Here is a tiny trained network, its code and every weight. The questions are about switching its units off for an input and a target symbol, where a switched-off unit gives its printed mean instead of its output.

import numpy as np


def w(rows, s, z=0):
    codes = np.array(rows[::2]) - 128.0
    scale = np.full(codes.shape[1], s)
    scale[-1] = z or s
    return codes * scale


def norm(h):
    return h / np.sqrt((h * h).mean(-1, keepdims=True) + 1e-5)


def f(y):
    return y / 2 * (1 + np.tanh(0.7978845608 * (y + 0.044715 * y**3)))


def softmax(a):
    e = np.exp(a - a.max(-1, keepdims=True))
    return e / e.sum(-1, keepdims=True)


def log_softmax(a):
    a = a - a.max(-1, keepdims=True)
    return a - np.log(np.exp(a).sum(-1, keepdims=True))


def net(x, mask):
    ids = ['ΓΘΞΦΨΩαβδηλμστ'.index(c) for c in x.split()]
    T = len(ids)
    res = E[ids] + P[:T]
    u = 0
    for l in range(2):
        q, k, v = (norm(res) @ M[l].T for M in (Q, K, V))
        z = softmax(np.where(np.tri(T) > 0, q @ k.T / 2**0.5, -1e9)) @ v
        res = res + np.where(mask[u], z, O[l][:, -1]) @ O[l][:, :-1]
        u += 1
        y = f(norm(res) @ A[l][:, :-1].T + A[l][:, -1])
        res = res + np.where(mask[u : u + 8], y, B[l][:, -1]) @ B[l][:, :-1]
        u += 8
    return log_softmax(norm(res)[-1] @ U[:, :-1].T + U[:, -1])


Q, K, V, O, A, B = {}, {}, {}, {}, {}, {}
E = w([
[153,128,123,53],'Γ',
[117,91,226,114],'Θ',
[123,127,86,91],'Ξ',
[94,101,80,35],'Φ',
[181,163,204,141],'Ψ',
[115,119,202,206],'Ω',
[254,121,160,183],'α',
[205,179,143,213],'β',
[60,115,169,154],'δ',
[147,77,160,125],'η',
[91,122,47,98],'λ',
[45,36,69,226],'μ',
[178,73,101,180],'σ',
[126,185,98,118],'τ',
],0.0085)
P = w([
[102,142,114,177],'0',
[111,97,147,112],'1',
[106,98,166,81],'2',
[109,91,178,94],'3',
[108,80,197,96],'4',
[108,81,203,125],'5',
[122,69,219,122],'6',
[107,64,235,152],'7',
[98,63,247,163],'8',
[99,64,252,159],'9',
[99,53,242,195],'10',
[101,63,242,192],'11',
],0.0023)
Q[0] = w([
[85,107,171,131],'L0H1',
[254,96,227,80],'L0H1',
],0.004)
K[0] = w([
[254,56,152,97],'L0H1',
[249,28,114,246],'L0H1',
],0.002)
V[0] = w([
[67,207,182,6],'L0H1',
[92,18,190,86],'L0H1',
],0.0025)
O[0] = w([
[93,186,4,244,164],'L0H1',
[85,197,203,140,2],'L0H1',
],0.0035,0.00078)
A[0] = w([
[62,136,177,170,92],'L0N1',
[67,253,111,113,66],'L0N2',
[68,150,226,132,194],'L0N3',
[252,161,185,222,107],'L0N4',
[103,205,68,117,3],'L0N5',
[72,57,28,14,131],'L0N6',
[104,150,131,105,93],'L0N7',
[95,213,203,222,122],'L0N8',
],0.0046,0.0023)
B[0] = w([
[87,105,102,99,135],'L0N1',
[225,75,70,123,209],'L0N2',
[91,112,66,45,213],'L0N3',
[116,244,183,100,253],'L0N4',
[161,115,95,149,148],'L0N5',
[82,254,211,147,166],'L0N6',
[135,113,133,131,117],'L0N7',
[88,162,128,46,224],'L0N8',
],0.0052,0.0023)
Q[1] = w([
[178,107,41,96],'L1H1',
[142,106,3,106],'L1H1',
],0.006)
K[1] = w([
[72,197,188,181],'L1H1',
[113,204,212,254],'L1H1',
],0.0046)
V[1] = w([
[211,147,75,3],'L1H1',
[111,192,242,198],'L1H1',
],0.004)
O[1] = w([
[255,131,12,70,254],'L1H1',
[172,157,194,232,150],'L1H1',
],0.0046,0.0015)
A[1] = w([
[194,150,135,134,204],'L1N1',
[176,60,124,213,110],'L1N2',
[76,2,120,140,82],'L1N3',
[169,192,78,141,172],'L1N4',
[155,125,157,228,38],'L1N5',
[123,54,169,129,3],'L1N6',
[157,81,108,63,83],'L1N7',
[89,151,206,208,57],'L1N8',
],0.0072,0.0039)
B[1] = w([
[116,98,61,125,254],'L1N1',
[115,104,137,32,163],'L1N2',
[210,169,98,117,140],'L1N3',
[144,120,57,133,249],'L1N4',
[128,67,198,64,122],'L1N5',
[150,255,163,134,106],'L1N6',
[174,132,136,146,135],'L1N7',
[114,69,157,194,122],'L1N8',
],0.0061,0.0039)
U = w([
[142,137,83,69,254],'Γ',
[165,111,30,147,80],'Θ',
[93,69,154,201,99],'Ξ',
[165,224,158,184,64],'Φ',
[21,84,107,63,12],'Ψ',
[156,225,194,82,45],'Ω',
[195,134,182,139,68],'α',
[225,130,182,196,81],'β',
[155,6,166,97,63],'δ',
[56,167,151,97,73],'η',
[83,104,182,171,122],'λ',
[88,174,153,188,111],'μ',
[122,81,211,122,173],'σ',
[58,180,105,201,48],'τ',
],0.014,0.0096)

Each question gives the input, a string of symbols that net reads in full, and the target symbol t.
The units are the heads (2 rows each of Q, K, V and O) and the neurons (one row each of A and B). Each row of codes is followed by its name. A weight is (code - 128) times the scale printed after its matrix; where a second scale follows, it is the last column's (O, A, B and U).
mask holds one flag per unit, layer by layer, with each layer's heads first. A switched-off unit (its flag False) gives its mean, the last column of its rows in O or B, instead of its output. The means were averaged over made-up inputs and are rounded, as every weight is.
A unit's drop is (log p(t) with every unit on - log p(t) with that unit switched off) / (log p(t) with every unit on - log p(t) with every unit switched off).
The circuit of an input: a set's keep is (log p(t) with only the set's units on - log p(t) with every unit switched off) / (log p(t) with every unit on - log p(t) with every unit switched off). Starting from the 12 units with the biggest drops (on a tie, the unit counted first), units are removed one at a time, each time the one whose removal leaves the highest keep (on an exact tie, the one counted first), for as long as the keep stays at least 0.8.
circuit, biggest first: the units of the circuit, biggest drop first
most important unit: the unit with the biggest drop
k most important neurons: the k neurons with the biggest drops, biggest first
top k neurons in layer l: the k neurons of layer l with the biggest drops, biggest first
drop of u: that unit's drop, to one decimal
input τ τ τ Γ τ σ η τ τ Ψ, target Γ: circuit, biggest first -> [L1H1]
input Ψ Ψ δ τ Ξ τ τ τ Ψ α, target Γ: circuit, biggest first -> [L1H1, L0N2, L0N4]
input τ τ η τ δ, target Γ: circuit, biggest first -> [L1N3, L0N4]
input τ τ Ψ τ τ τ β τ τ Ψ, target Γ: circuit, biggest first -> [L1H1, L0N2]
input σ τ α μ τ Ψ Ξ τ β, target Γ: circuit, biggest first -> [L1H1, L0N8]
input τ α τ Φ σ τ τ τ Ω β, target Γ: circuit, biggest first -> [L1H1, L0N2]
input Ω σ μ Ψ, target σ: top 2 neurons in layer 0 -> [L0N2, L0N6]
input τ σ τ η Γ δ β Ξ τ σ σ, target δ: 3 most important neurons -> [L0N3, L0N8, L0N6]
input τ Θ τ τ σ τ Θ τ α δ Ψ, target Ω: top 2 neurons in layer 1 -> [L1N2, L1N4]
input Ψ α τ δ τ σ, target δ: top 2 neurons in layer 0 -> [L0N8, L0N3]
input τ τ τ δ λ δ τ λ Γ τ τ Θ, target Γ: top 2 neurons in layer 1 -> [L1N3, L1N8]
input Ω τ σ μ β Ψ Φ α σ Γ, target σ: top 3 neurons in layer 0 -> [L0N2, L0N6, L0N8]
input τ Γ λ τ τ τ τ λ τ Θ, target Γ: top 3 neurons in layer 0 -> [L0N4, L0N2, L0N3]
input τ α α τ Ψ α τ α τ τ τ Ω, target Γ: most important unit -> L1H1
input τ μ Ω τ η Ξ μ Ψ δ Ξ σ, target σ: top 2 neurons in layer 0 -> [L0N6, L0N2]
input δ Ψ τ Φ τ τ τ τ δ, target Γ: top 2 neurons in layer 0 -> [L0N4, L0N6]
input τ β η Φ λ, target τ: drop of L0N6 -> 0.8
input Ψ τ μ τ τ, target Θ: drop of L1N8 -> 0.0
input σ σ σ, target σ: drop of L0N8 -> 0.2
input τ α Ψ β Ψ σ α Φ τ λ, target τ: top neuron in layer 1 -> [L1N2]
